Here is a tiny trained network, its code and every weight. The questions are about switching its units off for an input and a class, where a switched-off unit gives its printed mean instead of its output.

import numpy as np


def w(rows, s, z=0):
    codes = np.array(rows[::2]) - 128.0
    scale = np.full(codes.shape[1], s)
    scale[-1] = z or s
    return codes * scale


def f(y):
    return y / 2 * (1 + np.tanh(0.7978845608 * (y + 0.044715 * y**3)))


def log_softmax(a):
    a = a - a.max(-1, keepdims=True)
    return a - np.log(np.exp(a).sum(-1, keepdims=True))


def net(x, mask):
    res = np.array(x, float).reshape(1, 3) / 4 @ E
    y = f(res @ A[0][:, :-1].T + A[0][:, -1])
    res = res + np.where(mask, y, B[0][:, -1]) @ B[0][:, :-1]
    return log_softmax(res[-1] @ U[:, :-1].T + U[:, -1])


A, B = {}, {}
E = w([
[222,31,210,156,36,182,172,24,209,136],'x0',
[154,17,43,94,188,69,253,210,218,18],'x1',
[229,179,143,244,225,24,52,60,155,50],'x2',
],0.0048)
A[0] = w([
[207,44,182,156,73,165,181,53,181,147,64],'n1',
[188,42,187,141,81,160,177,41,189,130,170],'n2',
[225,146,128,210,215,34,71,59,177,60,57],'n3',
[50,180,35,96,209,74,97,222,49,113,70],'n4',
[148,45,48,103,162,78,205,181,206,49,76],'n5',
[109,225,217,148,78,186,3,58,32,210,65],'n6',
[212,156,157,225,211,48,62,61,161,50,254],'n7',
[62,77,131,43,51,194,192,182,145,186,92],'n8',
[73,92,103,36,46,216,191,167,119,173,97],'n9',
[57,186,34,89,209,75,102,224,61,105,106],'n10',
[46,83,109,35,32,217,224,180,101,180,253],'n11',
[138,55,46,88,160,92,214,172,201,44,241],'n12',
[211,66,180,122,72,163,199,40,205,130,70],'n13',
[125,36,57,107,163,86,195,185,196,55,127],'n14',
[203,56,204,133,66,171,179,62,201,121,72],'n15',
[51,220,51,97,204,86,123,223,64,94,142],'n16',
[204,42,199,129,44,167,190,59,196,93,173],'n17',
[68,80,115,39,72,208,191,160,98,177,72],'n18',
[115,211,201,134,85,177,40,77,56,209,221],'n19',
[54,86,112,48,71,204,188,181,131,165,64],'n20',
[152,45,68,108,181,92,221,190,188,47,77],'n21',
[215,147,158,228,207,33,91,65,177,51,69],'n22',
],0.0052,0.0059)
B[0] = w([
[85,216,162,80,15,35,124,82,37,193,165],'n1',
[79,168,188,83,147,101,180,161,72,150,199],'n2',
[219,170,24,179,33,53,21,182,51,49,182],'n3',
[79,217,190,45,15,36,175,80,38,190,177],'n4',
[71,81,94,211,8,169,21,39,179,223,177],'n5',
[54,54,120,227,2,207,26,29,186,224,196],'n6',
[162,107,111,163,211,147,146,216,95,66,251],'n7',
[203,140,51,183,66,81,52,186,83,54,177],'n8',
[195,150,57,171,86,95,61,189,78,68,179],'n9',
[72,207,198,52,80,54,193,111,49,177,187],'n10',
[184,115,115,157,217,158,141,222,113,53,255],'n11',
[72,48,178,174,192,213,131,125,174,164,233],'n12',
[90,223,166,68,16,33,155,65,46,191,169],'n13',
[55,66,151,197,91,203,60,72,185,193,187],'n14',
[77,217,175,57,16,35,148,84,51,195,170],'n15',
[78,186,198,63,119,85,201,133,52,171,198],'n16',
[78,172,191,63,168,93,196,147,71,160,209],'n17',
[199,164,32,186,32,58,39,157,79,73,167],'n18',
[69,46,175,191,173,220,110,115,186,162,233],'n19',
[202,171,40,186,32,36,31,145,76,80,163],'n20',
[71,73,106,209,4,170,19,32,179,232,177],'n21',
[207,178,36,190,66,71,52,189,52,51,185],'n22',
],0.0073,0.0086)
U = w([
[54,30,133,221,46,230,28,20,202,236,31],'0',
[242,173,18,185,95,48,55,224,77,16,70],'1',
[58,234,224,25,78,17,233,87,57,209,73],'2',
[126,33,213,124,224,238,225,214,195,59,250],'3',
[237,162,18,18,62,58,164,18,254,129,1],'4',
[243,160,17,29,66,52,171,19,255,142,1],'5',
[239,160,15,27,62,62,175,17,247,132,1],'6',
[246,158,7,12,68,72,165,16,233,143,1],'7',
],0.0084,0.0074)

Each question gives the input, the list of numbers given to net, and the class t.
The units are the neurons (one row each of A and B). Each row of codes is followed by its name. A weight is (code - 128) times the scale printed after its matrix; where a second scale follows, it is the last column's (A, B and U).
mask holds one flag per neuron, in row order. A switched-off neuron (its flag False) gives its mean, the last column of its row in B, instead of its output. The means were averaged over made-up inputs and are rounded, as every weight is.
A unit's drop is (log p(t) with every unit on - log p(t) with that unit switched off) / (log p(t) with every unit on - log p(t) with every unit switched off).
The circuit of an input: a set's keep is (log p(t) with only the set's units on - log p(t) with every unit switched off) / (log p(t) with every unit on - log p(t) with every unit switched off). Starting from the 12 units with the biggest drops (on a tie, the unit counted first), units are removed one at a time, each time the one whose removal leaves the highest keep (on an exact tie, the one counted first), for as long as the keep stays at least 0.8.
units of the circuit, in order: the units of the circuit, biggest drop first
top k neurons: the k neurons with the biggest drops, biggest first
drop when u is switched off: that unit's drop, to one decimal
input [-1,-3,-4], class 1: units of the circuit, in order -> (n12; n11)
input [7,-4,8], class 1: units of the circuit, in order -> (n22)
input [2,-7,8], class 1: top 3 neurons -> (n22; n3; n7)
input [-7,-6,5], class 2: top 3 neurons -> (n16; n10; n4)
input [4,6,-7], class 1: top 2 neurons -> (n11; n8)
input [-3,-4,2], class 0: top 4 neurons -> (n11; n6; n17; n2)
input [-6,5,-4], class 2: top 3 neurons -> (n10; n16; n4)
input [0,-3,-4], class 1: top 2 neurons -> (n12; n14)
input [-3,-5,5], class 0: top 2 neurons -> (n6; n19)
input [4,4,4], class 0: top 2 neurons -> (n11; n12)
input [-7,7,0], class 0: top 4 neurons -> (n21; n5; n14; n12)
input [-8,2,-8], class 1: top 2 neurons -> (n11; n8)
input [7,-4,7], class 1: top 3 neurons -> (n22; n3; n7)
input [-6,-8,1], class 0: units of the circuit, in order -> (n6)
input [-3,-3,-4], class 1: top 2 neurons -> (n12; n14)
input [-6,0,3], class 2: drop when n6 is switched off -> 0.0
input [1,4,2], class 0: drop when n14 is switched off -> 0.1
input [2,2,3], class 3: drop when n9 is switched off -> 0.1
